Here is a tiny trained network, its code and every weight. The questions are about switching its units off for an input and a class, where a switched-off unit gives its printed mean instead of its output.

import numpy as np


def w(rows, s, z=0):
    codes = np.array(rows[::2]) - 128.0
    scale = np.full(codes.shape[1], s)
    scale[-1] = z or s
    return codes * scale


def norm(h):
    return h / np.sqrt((h * h).mean(-1, keepdims=True) + 1e-5)


def f(y):
    return np.maximum(y, 0)


def log_softmax(a):
    a = a - a.max(-1, keepdims=True)
    return a - np.log(np.exp(a).sum(-1, keepdims=True))


def net(x, mask):
    res = np.array(x, float).reshape(1, 4) / 4 @ E
    u = 0
    for l in range(2):
        y = f(norm(res) @ A[l][:, :-1].T + A[l][:, -1])
        res = res + np.where(mask[u : u + 12], y, B[l][:, -1]) @ B[l][:, :-1]
        u += 12
    return log_softmax(norm(res)[-1] @ U[:, :-1].T + U[:, -1])


A, B = {}, {}
E = w([
[135,141,225,196,56,143],'x0',
[138,184,110,182,173,255],'x1',
[124,210,119,138,131,79],'x2',
[130,124,125,133,129,124],'x3',
],0.00051)
A[0] = w([
[127,98,153,81,120,67,208],'L0N1',
[137,168,115,173,154,205,50],'L0N2',
[102,123,76,65,191,119,187],'L0N3',
[141,6,143,94,109,205,44],'L0N4',
[129,142,191,170,76,144,75],'L0N5',
[141,183,117,131,128,98,170],'L0N6',
[136,31,141,111,124,182,254],'L0N7',
[164,153,128,114,128,103,88],'L0N8',
[140,119,197,188,62,110,94],'L0N9',
[146,159,83,158,164,193,92],'L0N10',
[138,109,144,122,92,84,104],'L0N11',
[143,151,59,132,177,175,109],'L0N12',
],0.0027,0.00072)
B[0] = w([
[153,150,109,180,95,155,252],'L0N1',
[217,120,52,171,102,120,217],'L0N2',
[189,144,112,189,106,155,252],'L0N3',
[121,233,113,179,159,21,221],'L0N4',
[185,127,62,163,78,118,208],'L0N5',
[97,99,140,145,139,79,187],'L0N6',
[117,2,139,67,87,211,241],'L0N7',
[110,126,156,146,137,160,150],'L0N8',
[53,136,185,96,159,115,235],'L0N9',
[77,129,165,84,168,102,220],'L0N10',
[98,151,147,139,165,157,197],'L0N11',
[82,117,173,87,152,111,223],'L0N12',
],0.003,0.0017)
A[1] = w([
[60,111,181,18,134,189,130],'L1N1',
[94,125,135,82,207,115,97],'L1N2',
[103,5,138,77,144,225,133],'L1N3',
[208,128,155,158,63,115,141],'L1N4',
[217,110,78,167,54,144,18],'L1N5',
[172,51,98,91,112,195,132],'L1N6',
[208,135,45,160,139,118,167],'L1N7',
[138,43,130,163,49,220,162],'L1N8',
[175,126,74,203,79,104,139],'L1N9',
[214,153,86,207,137,87,110],'L1N10',
[164,161,97,150,160,163,169],'L1N11',
[182,53,121,127,52,191,6],'L1N12',
],0.0028,0.0025)
B[1] = w([
[145,76,224,20,112,154,165],'L1N1',
[107,132,81,80,171,132,164],'L1N2',
[145,209,150,171,130,176,219],'L1N3',
[134,161,93,110,207,148,211],'L1N4',
[57,108,223,106,176,40,182],'L1N5',
[173,72,135,132,173,134,206],'L1N6',
[84,128,157,151,95,88,250],'L1N7',
[102,72,84,85,120,54,250],'L1N8',
[195,137,138,178,86,207,241],'L1N9',
[143,185,65,75,134,219,226],'L1N10',
[124,110,138,123,102,83,202],'L1N11',
[192,2,23,254,42,134,160],'L1N12',
],0.0035,0.0024)
U = w([
[252,2,3,252,5,142,249],'0',
[251,254,4,253,3,250,208],'1',
[4,4,252,5,4,4,47],'2',
[4,252,253,250,4,4,70],'3',
[252,57,215,2,251,253,77],'4',
[5,254,3,4,253,2,2],'5',
],0.0042,0.0033)

Each question gives the input, the list of numbers given to net, and the class t.
The units are the neurons (one row each of A and B). Each row of codes is followed by its name. A weight is (code - 128) times the scale printed after its matrix; where a second scale follows, it is the last column's (A, B and U).
mask holds one flag per neuron, layer by layer. A switched-off neuron (its flag False) gives its mean, the last column of its row in B, instead of its output. The means were averaged over made-up inputs and are rounded, as every weight is.
A unit's drop is (log p(t) with every unit on - log p(t) with that unit switched off) / (log p(t) with every unit on - log p(t) with every unit switched off).
The circuit of an input: a set's keep is (log p(t) with only the set's units on - log p(t) with every unit switched off) / (log p(t) with every unit on - log p(t) with every unit switched off). Starting from the 12 units with the biggest drops (on a tie, the unit counted first), units are removed one at a time, each time the one whose removal leaves the highest keep (on an exact tie, the one counted first), for as long as the keep stays at least 0.8.
units of the circuit, in order: the units of the circuit, biggest drop first
most important unit: the unit with the biggest drop
top k neurons: the k neurons with the biggest drops, biggest first
top k neurons in layer l: the k neurons of layer l with the biggest drops, biggest first
input [-4,7,5,-7], class 5: top neuron in layer 0 : [L0N10]
input [4,-3,-6,-8], class 2: units of the circuit, in order : [L0N7, L0N9, L0N4]
input [-4,5,0,-4], class 4: top 4 neurons : [L0N12, L0N4, L0N10, L0N1]
input [3,-3,1,8], class 3: units of the circuit, in order : [L0N9, L0N7]
input [4,0,-2,-7], class 2: top 2 neurons : [L0N9, L0N7]
input [6,-4,1,6], class 3: top 2 neurons : [L0N9, L0N7]
input [4,0,3,-4], class 3: top 2 neurons : [L0N9, L0N2]
input [-3,5,6,-5], class 5: top 3 neurons : [L0N10, L0N12, L0N7]
input [3,-3,-2,6], class 2: top 2 neurons : [L0N9, L0N7]
input [4,-4,-5,-3], class 2: top 4 neurons in layer 0 : [L0N7, L0N9, L0N2, L0N3]
input [6,-5,-3,-7], class 2: top 2 neurons : [L0N9, L0N2]
input [1,-5,-6,-7], class 2: units of the circuit, in order : [L0N7, L0N2, L0N4]
input [5,0,4,-6], class 3: top 3 neurons : [L0N9, L0N2, L0N3]
input [-1,-2,1,8], class 1: most important unit : L0N7
input [-7,3,4,-8], class 5: top 2 neurons in layer 0 : [L0N12, L0N7]
input [-3,1,7,8], class 5: top 2 neurons in layer 1 : [L1N9, L1N3]
input [-7,2,4,4], class 5: top 3 neurons in layer 0 : [L0N12, L0N7, L0N3]
input [-7,3,-6,1], class 4: top 3 neurons : [L0N7, L0N12, L1N3]
input [-4,3,0,8], class 4: top 2 neurons : [L0N4, L0N12]
input [1,5,0,8], class 0: top 3 neurons in layer 1 : [L1N6, L1N7, L1N11]
input [6,-3,-2,4], class 2: most important unit : L0N9
input [-5,4,-7,8], class 4: top 2 neurons in layer 0 : [L0N7, L0N12]
